Each row is followed by one of two labels, saying whether the row has a hidden trait. Each part has a new trait and two new labels.
[  0   2   2  -7   2   6   1   0   3  -3  16  -1   3  -1  29  -3   1   1
   1 -23   3  14   8]  V
[-1  1  2  0  1  1  1  1  5  1 13  1  3  0  9  3  0  1  2  6  3  3  2]  K
[  1   1   2  -2   8   6  -1   5   2  -3   8  -6   3  -1   7  -3   2   1
   1 -14   3  20   8]  K
[-2  2  2 -2  2 -1  1 -1  6 -2 26  3  3 -1 -3  4 -2  2  1  2  3  7  9]  K
[-1  2  2  0  1  6  1  0  5  0 12  3  3  0 27 -2  0  2  2  9  2  3  3]  K
[ 0  1  2  1  0  5  1 -1  4  2 15  6  3  0 20  0 -1  2  2 14  2  2  0]  K
[  1   2   2  -4   2   6  -1   5   6  -3   6  -6   4   3  31  -2   0   0
   2 -13   3   5   5]  V
[-2  2  1 -5  3  2  1  1  8 -3 24 -4  4 -1 33  1 -1  2  3 -6  4 10  7]  K
[ 2  0  0  0  5  0  1  5  1  0 18  3  0  0  4  3  2  2  0 -9  2 17  7]  K
[  0   1   2  -3   6   4   1   4   2  -2  16  -4   2   0  -3  -1   0   1
   0 -18   2  24   9]  K
[ -1   2   2  -4   2   6   0   1   6  -3   7  -5   3   3  25  -2  -1   1
   2 -13   3   5   4]  V
[ 0  0  2 -1  0  5  0  0  4 -1  3  6  3  3 20  0 -1  1  2 16 -1  6  1]  V
[  0   1   0  -5   8   0   1   2   3  -3  29  -8   0  -1   7   2   0   1
   1 -22   2  26  11]  K
[ 2  0  2  1  6  6  0  6  1 -2  2 -4  1  0 10 -2  4  0  1 -5  2 13  1]  K
[  2   0   2  -1   6   5   1   5   5   0   8  -4   3   0   4  -2   2   0
   1 -10   3  18   7]  K
[-1  2  0 -1  2  2  1  1  2  0 13 -4  0 -1  8  3  2  2  1  7  3  4  3]  K
[ 2  0  2 -1  6  6  1  5  6  0  5  1  0  0  9  3  3  2  1  7  3 18  8]  K
[-1  2  1 -3  3  1  1  2  7 -3 19 -3  3 -1 34  1  0  2  3  1  3 10  6]  K
[-1  2  2 -3  2  1  1  1  6 -1 20 -6  3 -1 35  2  0  3  3  4  3  8  5]  K
[ -2   2   1  -5   3   7   0   2   6  -4   4  -8   3   3  41  -4   1   1
   3 -15   3   7   4]  V
[  2   2   2  -4   3   1   0   1   6  -3   1  -8   3   3  36  -3   0   0
   3 -15   1   5   4]  V
[  1   2   0  -5   2  -1   0   4   2  -4  28  -6   0   3  24  -2   0   1
   2 -16   1   9   5]  V
[ 0  1  2  2  1  1  1  1  0  2  9 -2  0  0  9  4  4  1  2 14  0  1  1]  K
[ 2  1  0  0  6  1  1  6  1  1 14 -5  0  0  9  2  3  0  1 -7  1 15  3]  K
[ 0  1  2 -1  1  6  0  6  5 -1 -4 -3  4  4 33 -1  1  0  2 -3  2 -1  1]  V
[ 1  1  2  0  1  6  0  0  4  0 -4 -2  4  4 27  0  1  1  2 18  2 -1  0]  V
[ 1  2  0 -2  2  1  1  2  2 -2 31 -5  0 -1  4  3  1  2  1  3  1  9  4]  K
[-1  2  2 -2  1  4  1 -1  5  0 23  8  2 -1 15  0 -2  2  2  8  2  5  2]  V

New part:
[ 13  63   4 -20  14  63   3 -16  26 -35   6  25  -2  10  -3  12 -11 -14
 -42 -22  -6 -18  27  15 -24 -39 -14  48   4  30]  j169
[ 15 -31  -5   4   2   7  -1  24 -13   5  -1 -10   4   4   6  -3  -3 -13
   7  25  -5   2   1   6  23  -5   2   1  -2  -2]  j169
[ 14 -14  -2   0   0  -9   0   7 -20  -8  -4  -2   1  -1  -2  -1  -1  -3
   8   5   0  -4   1   6   5   5   1   6   2  -4]  j169
[  4  -8  -2  10  -6  15  -4  -6  11  -4  -2   3   1   0   7  -2   0  -4
  49 -21   1 -11  -3   5  14  -5   2 -18   4   3]  j169
[-16  39   5  -7   9  10   2  -6  11   1   6   7  -3   2  -5   4   1   5
 -42   0   1   6   1  -2 -11 -10  -3  31   1  12]  j484
[ 16  17   1  -4   5  33   1  -9   9  -9   0   5   1   5   2   2  -1  -3
  -9  -6  -4  -3  24  -2  -4 -11  -5  10   4  12]  j169
[ -5  17   4  -3   2   4   3 -11  12   7   5   4  -4   0  -2   2   5  10
 -21 -10   2   8  13  -9 -14   1  -4   5  -1   5]  j484
[  1  12   1  -8  -8   8   1 -22  20  -6   3   8  -2  -1   1   4   1   6
   0 -25  -1   2  28 -14 -22  14  -5 -30   1   1]  j169
[-43  33   4   5   1  11  -2 -11  26  18   6   0  -2   0   3   1   3   5
  14 -11   5  -1 -31   1  12  -9   2   4   0   7]  j484
[  1  27   3  -8   7  11   6   3  -4  -4   4   4  -3   2  -5   3  -3   0
 -35   9   1   4  -1   2 -15  -9  -5  31  -3   7]  j484
[-24  16   1  -7  -3  -5   2  -2   7  14   4  -2  -2  -1  -1   2   2   3
 -20  10   0  13  -1 -10  -8  -1  -2  -9  -5  -2]  j484
[ 39 -20  -1   6  -2  19   8   5 -10  -5  -2  -2  -2  -1   4   0  -6  -1
  25  -5   4  -1   9   6  -9   0  -3   3  -6  -1]  j169
[ -3  35   3  -4   7  25   2  -9  15  -1   6   6  -2   3   0   5  -1  -1
 -18  -7  -1  -1   8   0  -8 -14  -4  18   1  13]  j484
[ -5   9  -1  -6   3   4   1   5   0   4   4  -1   1   1  -1   3  -2  -5
 -18  17  -1   3  -6   0   2  -8  -1   8  -3  19]  j484
[ -1  -3   0   2  -4   5  -2 -16  12  -4   0   4   0   1   2   1   1   1
  29 -21   1  -5   6  -3  -2  -1  -1 -21   3   5]  j169
[ -8  21   2  -8   8   3   2   4   5   1   5   3   0   3  -5   1   1   2
 -44  13  -3   6   3  -4  -6  -4  -3  26   0   6]  j484
[ 17  -9   0  -7  -4  -4   0  -1  -7  -6  -1   3   0  -1  -1   1   1   2
 -15  -1  -2   7  31 -11 -17   6  -4  -8  -2  -4]  j169
[ 10 -13  -2   7   0   7  -3  -1   3   5   1  -3   2   3   7  -3   1  -3
  30  -6  -3  -1   7  -1  13  -3   2 -18   2   1]  j169
[  2  -2  -1  -2   1  -5  -6  -3   1 -13  -3   5   3   0  -1   0   0  -5
  20 -11  -2 -13  -2   5   4  -2   1  -6   5   0]  j169
[ 11   6   3  -2   5   4   3   3 -13 -11   0   4  -4  -1  -7   0  -3   5
 -28   1   4  -2  -1  10 -11   2  -2  36   0   2]  j169
[  7   7   0   1   1  10  -2 -10   9 -11  -1   8   0   1   2   1  -1  -1
  18 -23  -1 -11   7   3  -2  -4  -1   5   6   6]  j169
[ -1 -10  -1  -1  -4  -1  -3  -7   6   3   0   1   1   1   3   0   1   1
   3  -6  -2   2  15  -6   0   3   0 -19   1  -2]  j484
[  7   8   0  -6  -1  -5  -3 -10   5 -19  -2  10   1   1  -3   1   0   0
  -5 -23  -2  -8  15  -2  -8   1  -1  -8   6  -5]  j484
[ -7  15   3  -1   4  12   4  -1   3   2   5  -1  -1   1   0   1   0   3
 -17   4   0   7  -5  -3  -4  -5  -2  16  -3   7]  j484
[-12  13   0   2  -6  16   1  -8  14   8   2  -1   0   0   7   2   0  -2
  27 -12   1   4  -6  -5   2  -9   0 -22 -18   5]  j169
[ -4   0   0   0  -2 -13  -4  -9   7  -9  -2   4   0  -1  -2   0   2   4
   8 -15   0  -6   1  -2  -2   8   1  -8   6   0]  j484
[ 19  16   2  -3   6  16   2 -11  -2 -16  -1   8  -2   1  -4   2  -3   3
 -11 -17   1  -5  14   3 -15  -2  -6  17   1   6]  j169
[ -7   7   1  -5  -1  19   5   2   9  12   6  -2  -1   3   4   3   0  -2
 -17  14  -2  10   4  -6  -1 -11  -4  -2  -8   5]  j169
[-13  14   2   4   1   5  -7 -17  17  -5   1   5   0   2   1  -1   5   7
  20 -27  -1  -7   0  -4   7  -1   2  -9   7   8]  j484
[ -2  20   2  -3  10   9   1   1  -3   2   5   3   0   4  -2   1   1  -2
 -35   6  -2   5   3  -2  -1  -6  -2  29   2   9]  j484
